Each row, then one of two labels for whether it has a hidden trait; a new part has new ones:
[ -1 -23  11  12 -10   0  -9  -1   7  -4 -16   3 -13   4   3  15  -1 -12
   6   3  -7   2   9  -7   6  -2   0   6   6  10  -2]
<78>
[ -6  11  -3  -2   8  -2   1  -2   6   5 -16  17 -18   2   1 -10   3  12
   3   8  -3  -2   2  -5  -7   8  -8  -6  -1   9   4]
<78>
[ 14 -95   6   4 -15  18 -18  14  22   3 -32   2   5 -10   5  49  -4 -52
 -39   6  -5   2  21  -1  29  26  -3  -7   2 -24   7]
<78>
[  0  24  26  25 -29 -10   0 -24 -48 -10   2   3 -22  41  -7   3  21  11
  48  18   4  -8 -11  19 -43 -45  -3  33 -20  43  22]
<78>
[ 23 -45  19  30  18 -12 -10  -2   1 -25   3   4 -17  36  -1  33  -2 -21
 -14   7   4   7  -6 -36 -20  -3   3   7 -18   5  19]
<78>
[  4 -16   6   6  -9   3 -10  -1   6   2 -19  13 -22   0   3  12   0  -5
   1   2  -3   0   5  -2   7   3  -6   7  11   4   5]
<78>
[ 15 -25 -10  -4  -3   8 -15   4   8   2 -14 -13  42  -4   8  -9   6 -17
 -59 -12  23  12   7 -20  30  75   6 -23  -6 -47 -12]
<78>
[ -8 -61  13 -11  -7   0 -10   3  36 -11 -25  10  -3  11  -2  36 -14 -31
 -12   0 -10   6 -10 -33   4 -16  -3  10 -15  17  18]
<70>
[ 12 -59   3   3   0   0 -14   0  19 -17 -18 -10  -1   0   8  31 -28 -42
 -17  -3   1   6 -10 -26  20  -3  -2  12   3   2  12]
<70>
[  8 -92 -23 -14 -30  29 -21  12  35  11 -49  -6  11 -36  15  39 -20 -57
 -55  -9   3   3  10   6  57  34  -7  -1  21 -33  -3]
<78>
[  8 -22   0   4 -17   5  -3  -5 -19  -4   6 -19  18   0   3  17 -12 -21
  -9  -7  17   4 -13  16  10   2   7  11   9  -6  -1]
<78>
[  7 -22   2   6   4   3  -1   2   7   0  -5   4  -1  -2   1  12  -6 -11
  -7   1   1  -3  -1  -5   0   4  -4   0  -1  -4   9]
<78>
[ -5 -24  17  19 -20  14   9  -1  -2  15 -38  25 -35  -3 -11  33  25   2
   9  28 -13 -16  19  36 -31 -26 -27   7 -26  26  21]
<78>
[  9 -49 -10  -5 -34  11  -7 -17   7  -3 -61   4  -5  -4  15   7   2 -45
 -10  -4  17   6 -22   7  24  -6 -20  28  13  22  25]
<78>
[  0  18  -4  -3  13   0  13  -6   5   4  -6   4  -6   3  -6  -7  15   7
   6   8   2  -6 -11   7 -19 -12 -14   6 -20  10  18]
<78>
[ 14 -50   2  14  12   1   1   3  19 -10  -7   0  -1  -1  -1  33  -6 -24
 -12   4  -6   3 -14 -11   0 -21  -5   8  -8  -3  20]
<70>
[ -3 -20  10  10 -15   9  -3   3   4   7 -12   6  -9  -3  -5  12  15   0
 -12  12 -13   0  20   4  -5   0  -7   2 -10   5   5]
<78>
[  8 -56  23  25  16  -5 -10   7  -5 -16  -8   9  -7  16  -2  48  -4 -29
 -12  12  -8   2   3 -23  -6  -5   1   1 -17   0  15]
<70>
[  5 -14  23  26  -2  -4 -15   2 -17  -7   2   6   5  40  -9  11  17  -5
  -6  12  -3  -3  23 -25 -24  30  12 -10 -30  -3  -8]
<78>
[ -8   2  -9   8  20   3   5   0  25   3 -14  16   0   2  -4  -3   6   8
 -12   6  -3   2   2 -14 -18  13 -18 -11 -19   1  14]
<70>
[  5  -4   4  -2  -9  -1   0  -4   4  -1 -10   8  -9   8  -1   5   5   4
   5   3  -1  -3  -2  -5  -9  -7  -7   4  -6   8  11]
<78>
[ -3 -15 -40 -36 -19  27   7  -1  49  24 -58   8  -1 -57  13  -5 -20 -18
 -27  -5   3  -3  -2  35  38  14 -23   8  28  -6  11]
<78>
[  3 -56 -34 -36  10  21  -6  21  77  16 -48   5  -7 -49  11  22 -34 -36
 -50  -7 -14   7  10 -19  51  22 -14  -9  24 -23   0]
<78>
[  3  18  12  19 -15  -5  -1 -11 -29  -4   6  -2   3  14   2 -10   7   4
  17   2   8  -4  -2  14   0  -1   3   7   5   8   0]
<78>
[ 22 -62  -1  15   5  -4 -13  -5  23 -26 -10  -8  12  20  11  43 -20 -45
 -16 -12   5  11 -29 -39  11 -24   6  13 -16  16  36]
<70>
[  9 -31 -15  -1  27  -8   3   2  41 -10 -10   4  -1   3   2  12 -24 -12
 -17 -13  -1  14 -33 -35   8 -15 -13  16  -3   9  18]
<70>
[ 29 -26  32  33 -48   2 -15 -10 -70 -13   7 -21   5  22   4  28  15 -29
  17  12  12 -14  11  43   5 -17  11  24  10  -3  -6]
<78>
[  7  -7  14  20  -8  -1   9  -8 -10  -4  -4   6  -4  16 -10  21  20   3
  12  15  -3  -5  -7  23 -33 -29  -9  17 -28  20  23]
<78>
[  6 -28  16  -1 -21   6 -13   3  -9   1 -14   2  -8   3   2  22   1 -18
   0   6  -3  -6  18  11   7 -10   5   6  -1   0  -3]
<78>
[  7 -37  -6  -2   4   3  -4   2  19  -8  -3  -2   3   0   8  17 -23 -26
 -13  -9   0   5 -21 -12   8 -16   0  10   9   2   9]
<70>
[ 10 -34   7   8   5  -6 -11  -4  16 -11 -12   2   1  28   0  20  -5 -17
  -4  -3  -1   6 -15 -39  -2 -14  -1  11 -18  20  12]
<70>
[  1 -33  -8   4 -13   7   2  -3  28  -2 -16   6 -13 -20   8  42 -13 -18
  -3   2   0  -4 -15  15  11 -30 -15  18  17   9  14]
<78>
[  0 -46   4   4   8   0  -6  11  18  -7  -6  -3   1  -4   2  31 -15 -21
 -16   0  -6   1   1 -14  13  -2   3  -2   1  -8   2]
<70>
[  9 -43 -11   1   7   7  12   1  37   2 -23   3 -10 -25   3  37 -25 -17
  -5   3  -6   3 -26  13   2 -54 -19  21   9  20  30]
<78>
[  9 -15  11   9  -4   1  -7   2   4  -1  -9   6  -9   4   1  11  -2 -11
  -6   3  -1   2  13 -11   4   9  -7  -3   0  -4   2]
<78>
[ 12 -51  14  18  -8   5  -6   2  -5  -8  -6  -7   6   6  -4  40  -3 -16
 -14   7   4  -3   3  12  -1  -4   1   5 -13 -11  11]
<78>
[  7 -54 -28 -19  12  20 -12  13  83   4 -84  24   3 -26   3  12 -19 -29
 -55  -4 -11  10   5 -41  22  42 -17 -17  -7 -10  11]
<78>
[  9 -31  -1  -7  -4   9  -7   6  15  -2 -32   7   2  -6   6  24  -3 -16
 -21   4   1  -1  13  -6  17  20  -5  -8   1 -13   0]
<78>
[ -3 -23  -2  -4 -31  19  -2   4 -10  16 -13  -2  -6 -28   3  -4  18  -4
  -9   6   4  -4  27  51  15  25  -6  -6  15 -21  -7]
<78>
[  6  -5   1   1  -7   6  -6   3   6   2 -19   5  -4  -6   7  10  -8 -20
 -10  -1   0  -1  12  -7  10  16  -4  -4   9  -3   1]
<78>
[  7 -22  23   6 -25   8 -18   0 -15  -3 -10   0  -8  12   2  19  -4 -29
   4   7  -6  -2  17   5  15  -3   4   9   5  10  -7]
<78>
[ -1 -34   2   6   8  10 -10   7  50   2 -46  26 -22  15 -10  19   2 -15
  -7  19 -21   4  29 -40 -11  15 -12 -12 -36  19  13]
<78>
[ 11 -52  12  13 -12   5 -14   3  -8  -7  -8  -6   2   7   2  34 -10 -32
 -18   5   0  -3  10  -5  11  -2   8   3  -2 -10  -9]
<78>
[ 21 -62   4  14   7 -11 -13   2  21 -23 -15   2  -1  20  11  39 -28 -41
 -17 -10  -2  10 -28 -54  16 -11  -1  14   3   5  17]
<70>
[  8 -50   8   6   1  -4 -13  -6  25 -15 -27  14 -22  22   0  27 -10 -27
  -4   1  -9   6 -16 -29   3 -25  -8  16  -8  31  17]
<70>
[ 11 -26  13  22  -9   4  -5   0 -18  -6  -1 -10  13   6  -4  32  19 -10
 -14  11   5  -3   5  18 -15   3   5   1 -17 -14   8]
<78>
[ 13 -76 -16  -6 -25  18  -7   5  29   7 -27 -14  -4 -50  19  33 -33 -47
  -9 -12   5   7 -10  29  57 -23  -8  20  44  -9   6]
<78>
[ 12 -56  10   1   5  -8 -19  -3  25 -20 -24   8 -19  28   4  28 -35 -37
  -6  -7  -9  10 -22 -51  11 -27   4  17   0  28   8]
<70>
[ -3 -13  16  14 -16  13  -1   2   5   9 -24  20 -17   3  -9  27  24  -2
  -3  23 -13  -8  23  12 -13 -12 -12   6 -12  18  11]
<78>
[  6 -19   5  14  10  -8  -7   1  10 -12   1  -3  16  12   2  30 -19 -10
 -14  -4   2   3 -14 -22   3   4   1   3  -2  -5   6]
<70>
[  8 -58   2  13  27 -13  -3   1  28 -22  -7   2   0  20   4  40 -27 -25
 -12  -6   0   7 -32 -39  -4 -30  -4  13 -19  15  27]
<70>
[  9 -25   6  12   7   0 -13   2  10  -9 -20   6   6  21  -1  16  -5 -16
 -12   4  -2  -2   7 -35   1  13   1  -6 -15  -8   3]
<70>
[ 13 -56  19  14 -18   3 -22   2 -14 -13 -17  -6  -8  17   8  31 -10 -47
 -11  -3  -1   3  11 -14  22   9  12   7  10  -8 -11]
<78>
[ -1 -27   5   4  -1   2  -9   5  30  -1 -31  20 -24  11  -2  14  -2 -13
 -12   5 -14   1  13 -32  -2   9  -8  -6 -23  13   8]
<78>
[  0  11 -10  39  11   0   9   1  10   1 -13   5   1   0  -5  -2   9   9
 -12   6   5  -2   0  -4 -20  29  -7  -9 -26  -9   9]
<78>
[ 33 -99  14  35   7  -2 -22   6  23 -23 -22   1   0  31   1  65 -25 -50
 -40   3  -8   9  -7 -41   4  -3   4   9 -23   6  17]
<70>
[  9 -61  -2   2  11   0  -8   1  34  -9 -33  14 -15   4   6  23 -24 -35
 -17  -4  -1  12 -18 -25  13 -17  -7  14   0   7   9]
<70>
[ 20 -58   2   8 -11   0 -20  -2  13 -14 -21  -8  14  14   5  31 -17 -38
 -24  -4   4  14 -10 -33   8  -4   4  12 -10   8   9]
<70>
[ -1  -8 -12   8   1   8   6   3  16   9  -6  -1  12 -11  -5   7  13   2
 -17   3   1  -4   4  14  -4   9  -6  -5 -11 -14   4]
<78>
[  8 -18   5  -7 -10   9 -15  -1 -10  -4  -6 -12   7  -1   7  14  -6 -16
  -2  -4   5   4  -5   8  11  -3   4   9  10  -6  -1]
<78>
[ 18 -35 -23  17  24 -11  -8  -4  20 -21 -19   8  -2  30   6  15 -12 -21
 -19  -9   8   8 -27 -51  -3  16  -4   4 -17  -4  21]
<70>
[  6 -17   6  -2 -18   1 -11   1  -1  -2  -9   0   4  -2   5   4   2 -13
 -14   1 -10   1   3   5  10   4   5   5  10   2  -4]
<78>
[ 19 -15 -13  -5 -23  -4 -10 -13 -33 -16   8 -32  27   1  14  -1 -16 -23
 -13 -18  30  12 -30   5  17   6   9  17  12 -20   0]
<78>
[ 14 -20   1   5   1  -7 -14  -2  -5 -14 -14   0   4  18   8   4 -10 -21
 -23 -10  14   6   0 -30  20  45   6  -5   3 -18  -5]
<78>
[  9 -40  10  10   4   7  -9   5  12  -5 -15  13 -11   7  -1  26   6 -14
 -13  12  -6  -2  11 -22  -5  -4  -6  -2 -16   0  16]
<78>
